Below are the code and all the weights of a small trained network. Each question names an input and a target symbol and asks about switching units off, where a switched-off unit gives its printed mean instead of its output.

import numpy as np


def w(rows, s, z=0):
    codes = np.array(rows[::2]) - 128.0
    scale = np.full(codes.shape[1], s)
    scale[-1] = z or s
    return codes * scale


def norm(h):
    return h / np.sqrt((h * h).mean(-1, keepdims=True) + 1e-5)


def f(y):
    return y / 2 * (1 + np.tanh(0.7978845608 * (y + 0.044715 * y**3)))


def softmax(a):
    e = np.exp(a - a.max(-1, keepdims=True))
    return e / e.sum(-1, keepdims=True)


def log_softmax(a):
    a = a - a.max(-1, keepdims=True)
    return a - np.log(np.exp(a).sum(-1, keepdims=True))


def net(x, mask):
    ids = ['ΘΦΨαεηστ'.index(c) for c in x.split()]
    T = len(ids)
    res = E[ids] + P[:T]
    r = norm(res)
    for j in range(3):
        rows = slice(2 * j, 2 * j + 2)
        q, k, v = (r @ M[0][rows].T for M in (Q, K, V))
        z = softmax(np.where(np.tri(T) > 0, q @ k.T / 2**0.5, -1e9)) @ v
        o = O[0][rows]
        res = res + np.where(mask[j], z, o[:, -1]) @ o[:, :-1]
    y = f(norm(res) @ A[0][:, :-1].T + A[0][:, -1])
    res = res + np.where(mask[3:7], y, B[0][:, -1]) @ B[0][:, :-1]
    return log_softmax(norm(res)[-1] @ U[:, :-1].T + U[:, -1])


Q, K, V, O, A, B = {}, {}, {}, {}, {}, {}
E = w([
[64,113,235,153,175,223,99],'Θ',
[91,83,85,132,112,99,173],'Φ',
[105,102,182,129,142,115,129],'Ψ',
[118,86,184,2,123,156,146],'α',
[116,103,156,136,127,134,60],'ε',
[122,127,168,91,121,173,97],'η',
[61,154,140,42,119,115,7],'σ',
[117,92,187,89,131,167,115],'τ',
],0.0089)
P = w([
[167,94,101,126,93,175,59],'0',
[134,107,125,131,190,3,143],'1',
[92,31,147,120,41,122,96],'2',
[174,126,124,126,139,92,146],'3',
[120,76,33,102,194,172,109],'4',
[172,179,118,132,125,113,169],'5',
[106,99,69,114,105,179,104],'6',
[122,125,126,134,157,88,162],'7',
[106,117,134,133,93,114,162],'8',
[135,142,125,137,147,106,163],'9',
],0.016)
Q[0] = w([
[149,132,35,125,198,147,111],'H0',
[179,145,184,111,185,97,165],'H0',
[191,132,92,108,249,114,123],'H1',
[100,126,30,144,166,208,121],'H1',
[146,106,74,106,186,186,111],'H2',
[78,118,130,132,66,147,92],'H2',
],0.014)
K[0] = w([
[80,11,122,109,176,60,123],'H0',
[28,131,130,204,144,193,158],'H0',
[8,110,112,100,184,68,68],'H1',
[168,25,153,118,188,99,151],'H1',
[116,83,158,99,173,79,100],'H2',
[172,153,241,113,111,164,51],'H2',
],0.011)
V[0] = w([
[67,58,182,174,193,164,224],'H0',
[148,126,129,185,168,189,116],'H0',
[72,152,177,5,138,143,102],'H1',
[109,97,16,66,113,63,140],'H1',
[58,133,85,141,89,112,176],'H2',
[98,192,151,125,215,118,103],'H2',
],0.013)
O[0] = w([
[169,76,185,117,233,91,70,76],'H0',
[99,84,110,153,159,151,146,159],'H0',
[49,250,162,114,219,75,163,198],'H1',
[158,209,165,198,38,151,178,255],'H1',
[196,147,82,23,105,108,182,10],'H2',
[25,92,96,153,63,157,125,6],'H2',
],0.011,0.0032)
A[0] = w([
[66,107,108,154,141,140,134,91],'N0',
[156,181,143,135,119,32,200,101],'N1',
[119,10,143,153,138,184,76,25],'N2',
[100,65,202,165,186,75,79,253],'N3',
],0.013,0.0044)
B[0] = w([
[216,133,209,35,239,241,42,173],'N0',
[155,30,156,9,99,41,69,225],'N1',
[106,162,32,8,88,2,149,206],'N2',
[178,123,126,254,143,151,198,254],'N3',
],0.0089,0.0096)
U = w([
[173,136,127,189,200,172,190,254],'Θ',
[224,102,74,62,128,75,150,66],'Φ',
[94,19,115,124,189,127,30,20],'Ψ',
[74,80,77,82,77,183,79,171],'α',
[182,124,149,211,37,163,118,114],'ε',
[52,209,119,152,83,173,212,133],'η',
[76,248,150,132,153,74,131,92],'σ',
[107,119,205,105,153,242,72,164],'τ',
],0.012,0.003)

Each question gives the input, a string of symbols that net reads in full, and the target symbol t.
The units are the heads (2 rows each of Q, K, V and O) and the neurons (one row each of A and B). Each row of codes is followed by its name. A weight is (code - 128) times the scale printed after its matrix; where a second scale follows, it is the last column's (O, A, B and U).
mask holds one flag per unit, heads first, then neurons. A switched-off unit (its flag False) gives its mean, the last column of its rows in O or B, instead of its output. The means were averaged over made-up inputs and are rounded, as every weight is.
A unit's drop is (log p(t) with every unit on - log p(t) with that unit switched off) / (log p(t) with every unit on - log p(t) with every unit switched off).
The circuit of an input: a set's keep is (log p(t) with only the set's units on - log p(t) with every unit switched off) / (log p(t) with every unit on - log p(t) with every unit switched off). Starting from all 7 units, units are removed one at a time, each time the one whose removal leaves the highest keep (on an exact tie, the one counted first), for as long as the keep stays at least 0.8.
circuit, biggest first: the units of the circuit, biggest drop first
top k neurons: the k neurons with the biggest drops, biggest first
which heads matter: for each layer, one digit per head in row order, 1 if its drop is at least 0.15 and else 0, layers parted by /
input Φ Φ ε ε ε ε Θ ε, target Θ: which heads matter	100
input ε ε ε ε ε τ, target τ: circuit, biggest first	N2, N3
input ε Φ η, target α: circuit, biggest first	H0, H1
input Φ σ τ τ, target σ: which heads matter	010
input ε ε ε ε σ, target α: circuit, biggest first	H1, H2
input ε Φ Θ ε σ, target ε: which heads matter	010
input σ ε Φ, target η: which heads matter	100
input Θ ε Φ η Φ ε Φ, target τ: which heads matter	100
input Θ η Φ Φ η, target τ: which heads matter	011
input Ψ τ ε η σ ε τ, target τ: circuit, biggest first	N0, H2
input Φ ε Φ, target ε: circuit, biggest first	H1
input ε α Φ ε ε, target σ: which heads matter	110
input α τ ε Φ ε, target Θ: which heads matter	110
input ε α Θ η σ Φ α Ψ Θ, target ε: which heads matter	010
input Ψ ε Φ ε Φ τ ε, target α: circuit, biggest first	H0, N3
input η σ ε, target τ: circuit, biggest first	H0, N0, H1, H2
input Ψ Θ Θ ε η ε ε α τ, target α: circuit, biggest first	H1, H0
input ε τ ε α Θ α η η, target Θ: circuit, biggest first	H0, N3
input ε ε η τ ε ε σ, target Θ: which heads matter	000
input τ α Θ, target Θ: circuit, biggest first	N3, H1
input ε ε Φ η τ Θ α, target τ: which heads matter	101
input η Φ Φ, target τ: circuit, biggest first	H0, N0, H1, H2
input Φ η η σ Φ Ψ τ, target η: top neuron	N1
input ε ε ε Ψ η ε ε, target Φ: circuit, biggest first	N2
input ε τ Φ α ε τ τ σ η, target Θ: circuit, biggest first	N3, H1, N1
input Φ σ ε ε ε ε, target σ: top 3 neurons	N3, N0, N2
